[   2   54 -234    4    0  126  -14  -46   64    0  -46  109 -235  106
   49   -9 -117  -91  -57    1  -59  115  -85   10  -51   63   24  167
    2  -12   11  118  -30  -28  114   62  -11  -87  -75  159   30  -36
   77] : 3
[  13  129 -251  293  212  -72   41  -44  104  134  167 -219 -261  128
  282   15  -47 -250 -281   30 -116  303 -181  -54  156  -14  395  -51
  113  131  184   56  -47   28  175  101 -288    3 -116    3  105  -97
 -113] : 10
[  76  104  -77   47  121  108    1  -51  110   67  118   -7 -134    3
   37  -97   44  -34  -90   19  -96   88 -131   38   29  -29  107   80
   39  146   79  160   24 -115   33   70   29   11   35  -17 -152    8
   47] : 2
[  29  -48   12   19  -78  -17   57   26   44   49   22  -14  -57  -11
 -122  -42   58   91   15   -8   38  -68   39    9   92  -89 -145   29
   71 -101  -66  176   59 -141   28 -143   82  100   61   70 -186   31
 -124] : 7
[  82   67 -193   60   39   47  190  -71  164  110   99  -49 -361    9
   83  -58  -18 -263 -174  187  -63  192 -132  112   31    6    9   79
   24  137   91  263  152 -133  189   66  129  -80  114   29  -82   11
   55] : 6
[  10   65 -217  -32   44  139   19  -31   56   -2   87   21 -120   84
   89  -26  -36  -69  -39   -9  -70   58  -83   41   57  -92   61  116
   39  -40  -12   82  -13  -74   71   49   13  -25  -14  153  -92    5
   70] : 8
[  25  -11   96  136  -94   77  -21  -73  -37   88  -15 -105  131    5
   67 -111  150   79  -82  -19   15   28  -45   33  -48   95  -22   19
  -69 -145  -57   89  -35  -47 -107  156   43   -2  -83  -18  -76  -27
 -109] : 2
[  -1   11 -179    3   43   95  -63  -54   46   56   93   50 -168   66
  131  -61  -12  -25  -24   -5 -100   78 -137   55   -1   -8   82  121
   51   11   37   82   -9  -41   64   60  -15  -52  -37   61  -60    2
   38] : 2
[-100 -108   60  -65   38  -39  -20   22  -76  -51  -27 -186  128  -22
   44   -8   74  -13  -73   23   24    8   39  -54   67  -34   80  -33
  -12  -94  -89 -136 -155    0   24  119  164  -50  110   -4   26  -17
   -7] : 8
[ -49   -8 -366   34  -61   74  101 -126  -45   10   56  -90  -90  220
   96  -59  -52   22   71   -8  -14   77  -27   33  -22  -43  -39  101
  -85 -187  -86   32  -70   24  188  -17  -69   87 -156  285  -50  -10
   23] : 4
[ 114 -212 -175   27   83   24  -63  -11  -26   59   31  -60 -118   55
  -63  -53  -61  108   73   97 -135   19  -37  -59  -20   35  -93   27
  -40 -249 -124 -140   58  161 -146   84   73   37  -23  -52   73  102
  -20] : 9
[ -46  268  173  -57   -3  266  252 -220 -279   73  -33 -368  256  138
 -224  -75  141   45  111  -26  194  112   37 -181 -207   84 -899    9
 -392  -20   95  198   58 -213   99 -217  266   85 -182  433 -149 -113
 -201] : 6
[ -43  -80  117  -74   34  -42    4   22  -63  -99 -150 -103   49  -88
  -68   75   45  -70  -20   15   28  -39   91  -44   20  -53   33  -20
    3  -17  -48  -73 -125  -76   54  -54  153    9  118  -49  -15   32
  -31] : 0
[  89   76 -432   60   87  382   31 -192 -133  -95  -76 -353  -64  -17
 -176  168 -152  -33  -78   53  103    8  255 -136   11 -223 -282   85
  -77 -168  -70  -24   47 -100   34  156  112   12  -20 -153  106   64
 -154] : 5
[  79  -10 -158  -39  -71   89  -69   11  -64  -76  -19   27 -201   41
   59  154  -31    9   59   72  -63  -69   -7  -34  -15   -4  -57  186
   61  -98  -52  101   97  -63   36  115  187  -30   15 -144   64   80
  -36] : 1
[  37   26 -297   13  -56  236  -58  -64  115  132  124  -24 -224  -23
   19 -136   20 -250 -110  -98  -57  -14 -166    7   87  -26   76  155
  -14 -174 -108  154  -47  -15   44  -91  -96   50  -62  155 -114   24
  -28] : 7
[  58 -158    2  231   72   -8 -182    5  103  -63  109   57  -58  -41
  245   14  116 -246 -231  -86 -113  -42 -121   29   16   43   23   24
  274   36   40   -4  -63  -92 -147   97  -27 -125   27 -150    6   26
  -75] : 5
[  50  134 -136   36   61  133  -60  -73   24   44  182   40 -184   22
  138  -26  -51  -46  -70   45  -24   41  -70   89  -15   15   57  123
   66   40   18   87   41 -126   72  101   86  -62  -37   98 -111   40
  -12] : 1
[  68   32   22    0   43   25  -19   23  -33    4   24  -18  -58  -72
  -68 -146  152   41  -35   51  -49   98  -28   11  -38   15 -101  -32
   50   21    9   38   41  -38  -60  -17   20  -28   88  -74 -155  -46
  -17] : 7
[ 135  132 -192 -137  -77  122  -69   53 -173  -35   55   23 -226   36
    3  139   25   -8   67  -42   60   57  167  -75   43   32 -111   79
  168  -53 -100   83    9  -51  212   91   95   15  144  -50  -88  -73
   16] : 5
[  86   70 -204  -77   33  114  173    1   42  -31   23   39 -101   42
  -68   81  -75   12   39  -40  -31    1   -7  -64   38  -58  -47  -15
  115  -46   50   61  -26  -50   87 -163  115    2  -43  125 -125  102
   52] : 9
[   9   57 -261   20   42  104   19 -101  -23   30  133    2 -106   41
   34 -162   38   25  -99  -23  -97  -11 -201   35    1  -75   80   82
    5   12    0   76    3  -86  161   64  -79   23  -31  200 -126  -54
  -89] : 0
[ -46  -98  162  -64   55  -74  -82   21  -35  -77   -9  -88  105  -74
   25  -21   79  -91 -157  -90   93  -49   46  -12   20  -38  100  -40
  -32   23  -89  -56  -86 -114   21   -7  190  -56  143  -77  104   19
    9] : 5
[  54  -15  -55  -98  -40   85   69   62  -25  -10  -77   -2  -46   55
    7  138  -35  -62   37   14  -30  -64   64   57  -32   46 -159   53
   66 -167  -47    7   32 -112  -51   52  137   38   50  -81   56  117
  -42] : 7
[  36  -40   40   71 -119   23 -109   12   18   49   93  -48  -53 -103
   14 -186  183  246   29  -29    4   44  -40   75  -25    4 -110  -20
  -15  -98  -26  109  -63  -58 -134  -82  -23   61  -43  -13 -179   69
 -143] : 10
[  53   18   16  -37 -158   58  108   57  -47 -115 -111   99 -127   25
   39  114   72  -85  137   36    4   73  130   57   29   -5 -177  167
  137  -35    8  186   17 -120  119  -90  107   -8  -12  -20  -75  -27
  -14] : 4
[  24 -134   89   20 -374  -27  -34  102 -316 -165  -80  139   34  188
  101  173 -113   78  217   19  223 -181   59   72  -30  103  -76  181
  213 -248 -110  173  -59    0  154  -14   20   62  137  181 -186   -6
 -207] : 5
[ -93  205  -59 -200 -178  152 -307    3  -43  127  131  249 -424  315
  254  125 -275  242  111   -8  -99    9  -79  148  -30   -2  105 -117
  338  -87   29  -10  -35  -38  108 -106 -516  -33  -64  278 -500 -135
 -184] : 1
[ -87    6  251   35 -127  113 -194  -90 -132 -115 -259   26  135    1
   83  -46  268  127   37   24 -135  165   51   91  -26  227  -95  227
  -87  -35  -13  -59 -211  -52   98  214  241  -83 -123   45  105 -201
  -57] : 5
[  81  -95  162   27  -14   84   38   34 -153 -117   28   86    9  195
  143  -22  162    9   21  -25   27   91  -79   63  -22  -47 -104  -27
  149   40   -1  245  -59   34   28   20   44 -196  113 -131   -5  -56
   20] : 4
[  15  -31 -111  -20 -248  231 -136  -16  -10 -154  160  -21   40   49
   58   26   34  -42   87   98   42   96  168   87  -83  -18 -165  201
  -87 -162  -27 -223  -22  -49  116  124  334  -24  175   99  -43  -69
   25] : 10
[ 139 -160  176 -288  147 -222  282   50  -35 -114 -375   14  -16  509
  -47   28  110  543  299  -32  -16   34  -40   52  -68  -25   81  -33
 -251  -65   87   15   40 -221   94  -61  264   87 -171   17 -129  136
  -24] : 1
[  14  -81  242   31  -15   13   -2   45 -107 -132   71  -36  -10  -74
   54   26    0  -57   33   -9   59  -68   26   20   -3   13  -28  -24
   43   15   46    0 -108 -151  -15   -7  217  -40   72  -50  -28   25
  -94] : 4
[  36  -34  -27  -65  -76  125  -66   12  -98 -144  -87  129   -5   27
   28   51  -87   -8   76   92   40   92  114   52   14  -73   -7   44
  126  -87  -34  -51  -62   -4  113  -16   81   51   95  -36 -141  -47
   -2] : 5
[ -21 -156   55  -34  129 -123  139  -16 -170  -15  -97 -109  -58   68
  -49  -10   55  167  -90   81 -173  -49  -80  -17  -97 -113   86 -116
   45  -38  -28   91 -138 -170 -110  100   75  -13  -79  -92  -43   36
 -121] : 4
[ -32  -20   56  -26 -194   23  -20  -29  -88 -166  -78   10   96   78
  -90   22   -8   66  -22  -25  103  -77   13   20   -3   -2  -30  106
  -12 -210 -161   13  136  -51  160   -3  156   67  137   37  -29  -40
   48] : 8
[ -58 -102  -78   64 -115  187  -13   -5   -6  -24 -352 -280  -11  -33
  103   42  124  427  350  -63  167  143  319  -70   60  -87 -370 -104
 -147 -294  -81   23 -203 -104 -249  281  179 -170 -203 -114   72  202
   60] : 1
[  73  -71 -123   38   20  -42 -114  -24  -26  -41  -60   33  -68  149
  -86   62  -31   23  -27   15   -2   30  105  -19   60  -30   66   26
   70  -99 -166 -110   47  -26  115  100  189  129   96   51   61   96
    2] : 0
[  48 -218  141   25  234 -169 -259   72  -43 -117   69  -66 -108    8
  232    3  -49  110  -68  146  -36   16 -102  -83   -6  -34   86 -222
   97   12  -24  -97  -46  -36  -56  174  243   68  133 -412   67  158
 -130] : 0
[ -15  117    5  -69  -33  -45   -1   44  -25   48 -111  -39   93  160
   -4   64  174   73 -113  -87   49   84   30  -92   -8   69  171   51
  -11   89  -21   12  -99  -13   98  208  -96  -55  -29  -49   -9  -70
   -3] : 5
[  65   93  -94   60   -7   44   98  -33  -11   55   47  -48  -50   61
  -26   -9  176 -118 -206   54  -13  127  -26  111  -27   88  155  149
  115  -78  -82  100  -67   13  210  -12  -88   61   79   93 -351 -108
   17] : 7
[-113   74 -197  -25  105  189  -50   26  -18  -15  113  -20 -110  152
   73  -63  -58  -17  -94  -68  -51   95 -157   32   -6 -119   46   27
  116   19   45   -3  -39  -77    6   17 -131  -52 -113  234   40   43
   44] : 3
[ 162   92 -300   27  -84  237    8   -4  -43 -158  -24  146 -218   98
 -211  103   33 -232  -50 -134  -73   37   88  -16  -97   71  -26  211
  170 -162 -170   19   23    9  116  -68  -31  108   93  -45   80   45
  168] : 9
[ 108    2 -192  -16  -62   44  110    2  -43  -59  -77  -56  -88   91
    0   43   29 -133   79   54   -6  108   47   85    6   11 -144  107
  -20 -145  -55   35    0  -83   98    4  124   51   47  -60  -19   36
   50] : 2
[   1  -84  -40   27  153  372    4   90  -56 -243  163  152  -98 -313
  162   17 -225 -377    4   92   93   -7   58   -6   91 -374  135   95
  386  102  158   99  109  -94   31  -77   35  -24  213   25 -162   -2
   21] : 7
[-106  -45   39 -114   19  -69  -27   78  -23  -93 -108  -46 -113  -33
    5   27  -86   88  -49  103    1   -4   20  -64   -4  -38  -55    8
   85    7  -31   38   85  -92   34  -36  130  -10  124    6   54    2
  -64] : 6
[  58  -33  -33  179  163   42  109 -143 -148  -14  -84   41  -20    7
   62   28  -41  -93  -45 -127   -2  136 -193   32   52  -90   67   63
  -79  -28  -20  219   27   64  309  -94 -182  -27    3  238  -73  -93
  149] : 5
[ -65   44 -146  -30 -280   92 -113   38  -31 -104  -33  204 -120  -33
 -102  -38  -56  -23  115   70   86   95  133   24   80  -65  -97  231
  152  -36  -30   70   61 -151  136   71  129    6   63  -46   -4  -87
   43] : 3
[ -34   16  -52    9   84  331   17 -309 -137   -4 -516 -313  -36  -96
 -160   34   97  153  110  179  -37  454  424 -171  -39   11  -90 -142
 -252   50   18 -254 -178  126  324  518   30  -13   90 -116  -42 -202
   35] : 2
[ -25   35 -236 -107  108  105 -106  -49   41    9   18   83 -180  250
   41   52  -68  103   41  -38 -203   89 -147  -22   77 -159   84  206
  -46   -8  -13  102    6 -101   91  144   35  -27    0   -6   49  -26
  146] : 8
[ 24  22  10  45 -16  31 -44  -8 -43  70  36 -86  24 -89 -45 -68  78 -36
 -51  -3  17  56  70 -36  34 -13 -50  39  34 -43 -57 -33   4 -47  -1  21
  -3 -27  93 -41 -33   3 -70] : 5
[ -93  -38   91 -119  137 -215   26   -2 -131 -100 -192 -265   81    7
  -56    1   -9   -2  -65   72   94  -12   60  -36   31  -83   -5  -93
  -39   35  -76  -43   24 -139   60   25   87  -34   49  -96   76    1
  -27] : 2
[ -47   62 -188  -59   54  175 -139 -117  249   48   35  301 -125   90
   78    1  -94  120  105 -118 -104  260  -48  163   59    6   76  119
 -140  145  120  -86 -228  174  254 -146 -313  -43  194    6 -160 -118
  190] : 6
[  18 -116 -212   80 -148   68  109 -103  -59   84   18  -31    3 -136
 -202  160 -181 -102  -13  198   76  -77  -48   26    3   10  -86  127
 -131 -155   38  -85  -80    7  -25  257  234 -107  -46 -171  -35  115
  -42] : 6
[ 144 -214 -201 -154  -41  -62  356 -108  206  133  -85 -272 -147  111
   23  -80  280 -189  121  243 -114   24  209  110  -58  -77 -438  -98
  -44   91  111   63  -49 -119 -130  126 -121 -207   97 -631  -65   97
 -201] : 4
[ -63  -24  219    0   65 -130 -107   -3  -84  -61  -43  -99   48  -75
   53   36   96  -12  -63   50   29    7   44  -48   32   48  151   -1
   36  121   -9  -50  -65  -68   68   96  182  -49  142 -112   -1  -24
   -6] : 1
[ -75 -106   93 -103   78  -75 -113  -18  -54 -120 -172 -199   49 -118
  -13    3  154  -60  -90   72  -77  -51  118  -56   20   17   69   88
   -6    5 -133  -47  -85  -63  -66  151  221  -40  102 -129   94  -10
   29] : 8
[-134  -41   35  -87   57 -114 -107   12  -96   13  -34 -181   99   12
  -41  -18  127    7  -61  -49   24   31    3  -76  108  -33  171   72
  -89    5 -104  -74 -135  -54   53   84   79    8   81  -13   63  -51
   56] : 6
[  22  115 -291   42   -9  167   26  -60   87   84  115  -14 -111   22
  116 -105    8 -103  -85   94  -77  142  -68   40   23  -18  -21   39
   37   36   71   80    5  -48   38  145   -2    1   -1   31  -86  -48
  -30] : 7
[ -61   57  149  127 -323 -273  -69   27   94  277  228 -118 -126    6
   -9 -300  111   85   40   95   24   26  -87   31   36  257  161  121
 -115  -89  -48  101   16 -193  -20   19  154  168  133  -46  -64   71
 -161] : 6
[  65  133 -241 -110   68  179  179  -36  108   32   58   12  -90  125
   77   -6  -16 -167  -35   36  -36   63  -16   32    4 -112  -31   76
   10   52    8  114   61  -88  134  -32   -4   40   -2  232 -183  -23
   68] : 1
[ -60 -129  366   46  238 -177   61   48  -66  -30  -94  -26   71   12
   81  -37    9  -86  -55    8   52  131  -54  -17   40   59  200  -43
   87   -9   28  -13 -174 -105  145   19  127  -28  194 -197  -22  -27
   59] : 7
[ 110   -9  -74  -27  -23   59  -43  -45  -13  -29 -145  125 -121   93
   54   13   18   30   16   18  -82   93   80   93   -2   84   19  133
  151  -79  -37   70    9  -57   22   57   37   -5   52 -123  -69  -59
   25] : 5
[ 118   -2   10 -162  111  124  129   17  -86   45  -29 -148   58  101
   64 -120  158   67   75  -38   40   53   66  -61   12  -54 -113 -150
   67  -21   49  -14   98  -23 -151  -51   68  -92   52 -125   15   98
 -109] : 1
[ -12   69 -245   25   49   46  -50  -94   40   57  123   26 -155   35
   95  -33  -50    2  -76   33  -28   41 -131   32  -11   -3  120  123
  -27   76   24  109   48  -16  133  189   25  -75 -130   26   45   19
   60] : 2
[ 114  -66 -146   -1  -68  -74   67   -1  -17  -25  -14   46 -215  118
  -27   18  -89   14   89  150   -4   50   27   44    6    1    6  142
    0  -90  -78  105   69  -18  198   59  130   33  118  -30  -64  -13
   60] : 5
[-142 -101   58  -76 -108 -116   40   59  -50 -109  -72  -32   85    3
   92   61  -67   64   17   58   71 -141   46   55   13   59   47    2
  107  -56  -17 -105 -107  -92   62   27  160   52  145    4    8   47
 -119] : 1
[ -18   81 -235  -20   21  215   39    3  -46   42   67  117 -171  139
  130    9  -22  -83    4  -21  -28  192  -25   51   31 -110  -43  107
  186  -87  -10  178   24  -32  180  -37 -125   67  -39  203 -137  -86
   46] : 7
[ 203 -122 -228  -22 -138  332 -203 -109  267  -35   77 -106 -237 -169
   -2 -156 -145   66   78  -12 -186 -219  -79   19  113   12 -237  147
 -347 -213  -55 -221  375   19  -65  -21  106   49  104  105   66   52
 -281] : 4
[  -9    9 -208  -89 -222    1  -60   15   85   43  -41  -94 -304  158
  -42  -35  -40  133  136  143   62  100   38  -74   46   70  -61   75
  -40  -15   20    6  104    8  186   80  146   40   42  -21  -16   62
 -109] : 2
[  66   25 -340  -95  -27  165  -24  -80   19  -15   16  108 -292   63
  185  -96  -96  102  154  173  -98  175  150   39   69  -91   83   44
  122  -75   49  -48  103 -162  124  206  229   38 -177  266 -168  -41
  -33] : 6
[  -1  -68   37  -27  -14   29   50   11   35    0  -19  -37  -58   -4
  -58  -36   16  110   80    3    0    4   79  -29   29  -85 -185  -30
   23 -106  -25   18   43  -81  -31  -55   55   25   36    1  -78   47
  -59] : 8
[-332 -164  -41 -114   -9 -315 -187   12 -159   58 -273  -90  188  135
 -118   94 -118  259   94  147   41  286   56 -131   81  -95  -27  103
 -254   -3  -10 -273 -207 -116  -10  313  320 -156   -5   -6  164  -75
   92] : 9
[ 136  -76 -344 -150  119  178   38 -111 -466 -248 -201 -201  -48  313
   90  299   63  -19  -47   52   22    0 -106  117  -33  -46  293  174
   32 -110    9   49  -16   15   72  312  202 -144 -181 -125   91  113
   45] : 6
[  67  -67  112  -62 -179   12  -57   29   41  -61   42  121    4  -34
   -3  -76  134 -188  -87   45  -67  -44   58  144  -14   59   36  -19
   97 -137 -138  -82   30  -41  -63  -27  142   86   56  -37  -66   -7
  -14] : 8
[  56  -81 -365 -127   29 -130  140   27   56  -35 -174  -32 -233  269
 -211  120  -83  171  -28  147   -8  127   64  -97  -49  -99  149   94
   33   44   14  -53  137    1  201  182   64   10  144 -117   20   86
   47] : 10
[-148 -100 -100  -67  -75  -91  -45  -12  -20   12 -164 -190  -73 -140
   -4  -55  125  -97   33   63    7  110   73   -2  130  -86    0   67
  -76  -23  -87    3    3 -112  138  113   67   38  135  -54   25  -27
   70] : 7
[  33  -41  -95  -21   16   28  130  -40 -126   49 -136 -139 -105   46
  -20  -48   85  106   64   76  -96   86  -16   27  -21  -21   13   16
   17 -109   -9  -43   62  -54   57   83  -59   -3   60    3  -89   61
  -89] : 1
[  34  -53   34  -16  133 -250   -4  177  119   46  -92   17  -25  227
   70  277  -21  -81 -105 -236 -130    6    0 -254  150    2  222  -28
   52  -86  -78 -160  -90 -134  144    1   15  126  161   68   99  113
  -86] : 8
[ -14  183 -124   29   26  170 -146  -11   46   68  183  149 -163   98
  -29  -87   -1   22 -106  -64 -107   34 -125   33   50  -13  150  182
  141   51    7  112  -14  -62   67   21 -121   -4  -68  188 -114 -124
  -29] : 7
[-123   14 -482 -158   14    0   84   35  -52   95  -29  -63    3  141
 -376   69  163   27 -302 -229    8   95   -8 -211   65  -79   38  168
   47 -166 -214  -61 -231    6  113   -5  262 -225  -34   92  239   -6
  225] : 3
[-143  -84  129 -233  -58 -263 -111   64   30  -82 -264   73   -4   24
  -23  219  -36   37   83   98   96    5  248  -74  -13  109  244  120
  -82  229  -41  -90 -208 -130  118  400  286   24   97 -177    5   -8
  181] : 4
[ -11  -12  184  -63  175  -58  227   95  -21  -56  -71   24  100  104
 -132   88  -63  -21   26 -166  173  -75   90   49  110 -115   97  -23
  127   14  -54   10  -63  -50  160  -75 -226  -32  159   92  -68   58
   78] : 8
[ 104 -186  -37 -274   60  -10 -222  -71  126   85 -196  -64  127 -128
   85  213 -139  105 -197 -397  -68 -584  -83   61 -241  193 -191 -204
 -457 -297 -413 -235  213  100 -195   21 -440  230   18  308   -4  234
 -168] : 2
[   0  -82  138   84   97 -114  -20  -47  -56   77  -14 -106   74    5
    7   36  146    7 -105   19  -38   59  -32  -20  -29   50   -9  -23
   43   99   -4   66   14   57  -39   87  -79 -117  107 -112  -23    9
    6] : 9
[  72   52 -349  -65  -17  232  -26 -146  121   71   30   39 -438 -217
    9 -179  -24 -279  -54  146 -148   19  -54   76   43  -38  -83  266
  188  -82  -14  207   71 -203   65  -53   58  -25 -190 -168  -86   96
  -97] : 5
[ -84 -214  244  211  100 -477   43  137  122  -17 -422   77  195  -80
   82 -128   95  180  335 -238   86  144 -147  -50  344  161  -20   48
 -203  -23   42  -18 -233   17  106 -147 -221  235 -134  196  -94  -94
   74] : 0
[ 109  110   27 -147  117   32  -10    8   26   16  -42  -82  -56   14
 -101  -70   34  157  -62  -66    6  -37   -2  -54  -87  -59  -24   32
 -125   91  -65  183  128  -89  -37  -75  -62  -10   90  164 -129   11
  -34] : 10
[ -72  -67  274 -166   59  -68  -91  183 -144 -107  -63 -150  178 -115
   72 -103  147   49 -109   42   92  137  -25  119  108    6  202 -220
   41   22    7 -343 -222  -47  -26   13  239  -92  232  -58  -28   67
 -117] : 0
[  50   71 -325  123   84  158   84 -158   60   39   -5   23 -109  199
   86   11 -110  -16   -8    6 -145   77 -198   44   -6  -48  -77   97
   16  -73   40  156   32  -54  101  107  -76   17 -140   48  -24   41
   76] : 2
